Below is a small trained network, with its code and all its weights. Each question gives an input and a target symbol and asks what happens when units are switched off, that is, made to give their printed mean instead of their output.

import numpy as np


def w(rows, s, z=0):
    codes = np.array(rows[::2]) - 128.0
    scale = np.full(codes.shape[1], s)
    scale[-1] = z or s
    return codes * scale


def f(y):
    return y / 2 * (1 + np.tanh(0.7978845608 * (y + 0.044715 * y**3)))


def softmax(a):
    e = np.exp(a - a.max(-1, keepdims=True))
    return e / e.sum(-1, keepdims=True)


def log_softmax(a):
    a = a - a.max(-1, keepdims=True)
    return a - np.log(np.exp(a).sum(-1, keepdims=True))


def net(x, mask):
    ids = ['ΓΔΣΩαβεζμξφ'.index(c) for c in x.split()]
    T = len(ids)
    res = E[ids] + P[:T]
    u = 0
    for l in range(3):
        r = res
        for j in range(2):
            rows = slice(3 * j, 3 * j + 3)
            q, k, v = (r @ M[l][rows].T for M in (Q, K, V))
            z = softmax(np.where(np.tri(T) > 0, q @ k.T / 3**0.5, -1e9)) @ v
            o = O[l][rows]
            res = res + np.where(mask[u + j], z, o[:, -1]) @ o[:, :-1]
        u += 2
        y = f(res @ A[l][:, :-1].T + A[l][:, -1])
        res = res + np.where(mask[u : u + 4], y, B[l][:, -1]) @ B[l][:, :-1]
        u += 4
    return log_softmax(res[-1] @ U[:, :-1].T + U[:, -1])


Q, K, V, O, A, B = {}, {}, {}, {}, {}, {}
E = w([
[197,136,183],'Γ',
[142,200,12],'Δ',
[194,129,156],'Σ',
[173,110,169],'Ω',
[7,135,122],'α',
[62,208,165],'β',
[223,165,140],'ε',
[171,130,157],'ζ',
[158,91,177],'μ',
[135,133,172],'ξ',
[251,141,109],'φ',
],0.014)
P = w([
[173,42,2],'0',
[137,183,126],'1',
[139,182,120],'2',
[129,176,121],'3',
[114,171,124],'4',
[100,198,126],'5',
[100,191,124],'6',
[91,198,124],'7',
[89,200,127],'8',
[85,203,124],'9',
[82,214,118],'10',
],0.0099)
Q[0] = w([
[106,125,43],'L0H1',
[171,209,83],'L0H1',
[167,153,254],'L0H1',
[197,155,142],'L0H2',
[142,97,203],'L0H2',
[151,134,132],'L0H2',
],0.0089)
K[0] = w([
[133,135,32],'L0H1',
[217,75,3],'L0H1',
[158,188,254],'L0H1',
[106,96,76],'L0H2',
[86,139,200],'L0H2',
[138,121,101],'L0H2',
],0.0089)
V[0] = w([
[129,241,135],'L0H1',
[243,66,120],'L0H1',
[247,154,172],'L0H1',
[166,189,150],'L0H2',
[116,140,111],'L0H2',
[78,221,87],'L0H2',
],0.011)
O[0] = w([
[2,127,102,216],'L0H1',
[193,30,144,217],'L0H1',
[113,52,122,254],'L0H1',
[125,97,74,192],'L0H2',
[108,143,151,143],'L0H2',
[53,103,75,199],'L0H2',
],0.0067,0.0059)
A[0] = w([
[254,54,96,110],'L0N1',
[155,56,224,253],'L0N2',
[152,234,106,29],'L0N3',
[18,47,216,73],'L0N4',
],0.0082,0.0044)
B[0] = w([
[54,116,166,254],'L0N1',
[14,185,42,232],'L0N2',
[149,114,92,136],'L0N3',
[254,61,149,172],'L0N4',
],0.0091,0.005)
Q[1] = w([
[162,117,218],'L1H1',
[68,124,146],'L1H1',
[154,153,150],'L1H1',
[7,111,116],'L1H2',
[225,112,139],'L1H2',
[84,109,136],'L1H2',
],0.021)
K[1] = w([
[7,127,208],'L1H1',
[136,159,77],'L1H1',
[77,23,210],'L1H1',
[152,164,29],'L1H2',
[12,67,211],'L1H2',
[106,105,38],'L1H2',
],0.014)
V[1] = w([
[253,91,148],'L1H1',
[142,73,197],'L1H1',
[109,254,41],'L1H1',
[192,63,46],'L1H2',
[108,136,150],'L1H2',
[194,92,25],'L1H2',
],0.0083)
O[1] = w([
[78,232,131,34],'L1H1',
[33,135,94,46],'L1H1',
[254,185,176,245],'L1H1',
[108,166,82,153],'L1H2',
[134,99,127,121],'L1H2',
[147,248,43,179],'L1H2',
],0.0061,0.012)
A[1] = w([
[183,99,35,101],'L1N1',
[237,183,198,255],'L1N2',
[105,78,39,104],'L1N3',
[254,47,104,88],'L1N4',
],0.0068,0.0088)
B[1] = w([
[99,185,172,150],'L1N1',
[141,28,1,252],'L1N2',
[148,215,121,136],'L1N3',
[124,152,165,164],'L1N4',
],0.0062,0.016)
Q[2] = w([
[194,206,36],'L2H1',
[128,75,169],'L2H1',
[149,123,182],'L2H1',
[181,159,6],'L2H2',
[179,83,26],'L2H2',
[134,117,64],'L2H2',
],0.012)
K[2] = w([
[37,90,87],'L2H1',
[171,103,127],'L2H1',
[170,96,111],'L2H1',
[196,45,10],'L2H2',
[156,128,5],'L2H2',
[122,104,38],'L2H2',
],0.013)
V[2] = w([
[167,100,159],'L2H1',
[156,153,181],'L2H1',
[153,166,64],'L2H1',
[73,101,107],'L2H2',
[62,144,117],'L2H2',
[131,255,72],'L2H2',
],0.015)
O[2] = w([
[113,128,84,126],'L2H1',
[80,81,54,13],'L2H1',
[149,2,158,116],'L2H1',
[203,110,125,109],'L2H2',
[188,114,231,53],'L2H2',
[17,165,173,250],'L2H2',
],0.009,0.013)
A[2] = w([
[180,40,59,46],'L2N1',
[86,211,147,244],'L2N2',
[236,80,142,172],'L2N3',
[158,250,253,69],'L2N4',
],0.0067,0.011)
B[2] = w([
[137,114,234,175],'L2N1',
[184,118,151,249],'L2N2',
[16,113,83,220],'L2N3',
[118,2,74,165],'L2N4',
],0.013,0.017)
U = w([
[105,125,171,115],'Γ',
[135,112,73,161],'Δ',
[115,162,109,110],'Σ',
[217,108,120,150],'Ω',
[114,40,73,137],'α',
[171,126,70,100],'β',
[179,135,110,144],'ε',
[186,125,88,116],'ζ',
[49,123,49,2],'μ',
[121,96,42,163],'ξ',
[246,63,166,140],'φ',
],0.011,0.016)

Each question gives the input, a string of symbols that net reads in full, and the target symbol t.
The units are the heads (3 rows each of Q, K, V and O) and the neurons (one row each of A and B). Each row of codes is followed by its name. A weight is (code - 128) times the scale printed after its matrix; where a second scale follows, it is the last column's (O, A, B and U).
mask holds one flag per unit, layer by layer, with each layer's heads first. A switched-off unit (its flag False) gives its mean, the last column of its rows in O or B, instead of its output. The means were averaged over made-up inputs and are rounded, as every weight is.
A unit's drop is (log p(t) with every unit on - log p(t) with that unit switched off) / (log p(t) with every unit on - log p(t) with every unit switched off).
The circuit of an input: a set's keep is (log p(t) with only the set's units on - log p(t) with every unit switched off) / (log p(t) with every unit on - log p(t) with every unit switched off). Starting from the 12 units with the biggest drops (on a tie, the unit counted first), units are removed one at a time, each time the one whose removal leaves the highest keep (on an exact tie, the one counted first), for as long as the keep stays at least 0.8.
units of the circuit, in order: the units of the circuit, biggest drop first
most important unit: the unit with the biggest drop
top k neurons in layer l: the k neurons of layer l with the biggest drops, biggest first
which heads matter: for each layer, one digit per head in row order, 1 if its drop is at least 0.15 and else 0, layers parted by /
input ε β Δ ε α φ Γ ε, target φ: which heads matter : 10 / 10 / 11
input ε ξ ξ ε α Δ ζ, target φ: units of the circuit, in order : (L2N3)
input α ε Σ β Δ Δ Δ ε Γ Δ Δ, target μ: units of the circuit, in order : (L2H2; L0H1)
input Σ ε Δ μ ε Ω μ Γ, target Ω: which heads matter : 10 / 11 / 11
input Ω α α φ, target α: which heads matter : 10 / 01 / 01
input α Ω Δ ζ ξ α Γ, target μ: units of the circuit, in order : (L1H1; L0H1; L2H2)
input φ ε μ β, target α: which heads matter : 10 / 10 / 01
input ε Δ β Ω ε μ Σ ζ, target φ: units of the circuit, in order : (L1H1; L2H1)
input ε Δ μ ξ, target φ: which heads matter : 11 / 11 / 11
input φ μ Γ Ω Γ Δ, target α: units of the circuit, in order : (L2N3; L0H1; L2H2; L0N1)
input Δ α μ ε μ ε, target Γ: which heads matter : 00 / 11 / 11
input Δ μ μ β Σ Σ Σ Ω, target Γ: which heads matter : 10 / 11 / 11
input ξ μ ε, target α: units of the circuit, in order : (L2N3; L2H2; L0H1; L0N1)
input Δ φ ε, target Γ: units of the circuit, in order : (L2H2; L1H2)
input α β ζ Δ α, target μ: units of the circuit, in order : (L0H1; L2H2)
input ξ ε ξ Δ ε Σ, target Σ: most important unit : L1N2
input α Δ ε, target μ: units of the circuit, in order : (L2H2; L0H1; L0N3)
input Δ Σ ζ φ μ Σ, target Γ: units of the circuit, in order : (L2H2; L1H2; L2H1)
input Δ Γ α Ω, target Γ: which heads matter : 10 / 01 / 11
input ξ α φ Δ ε, target Σ: most important unit : L0N1
input α α Δ β Δ Δ ξ, target μ: units of the circuit, in order : (L1H1; L0H1; L2H2)
input Δ Γ α φ, target Γ: units of the circuit, in order : (L2H2; L1H2)
input Ω φ ε, target α: units of the circuit, in order : (L2N3; L2H2; L0H1; L2N1)
input Δ ζ ξ ζ α μ ε Δ Δ ζ α, target Γ: which heads matter : 11 / 01 / 11
input ε ζ Σ Σ Σ α ε Δ α, target φ: top 3 neurons in layer 0 : (L0N1; L0N4; L0N2)
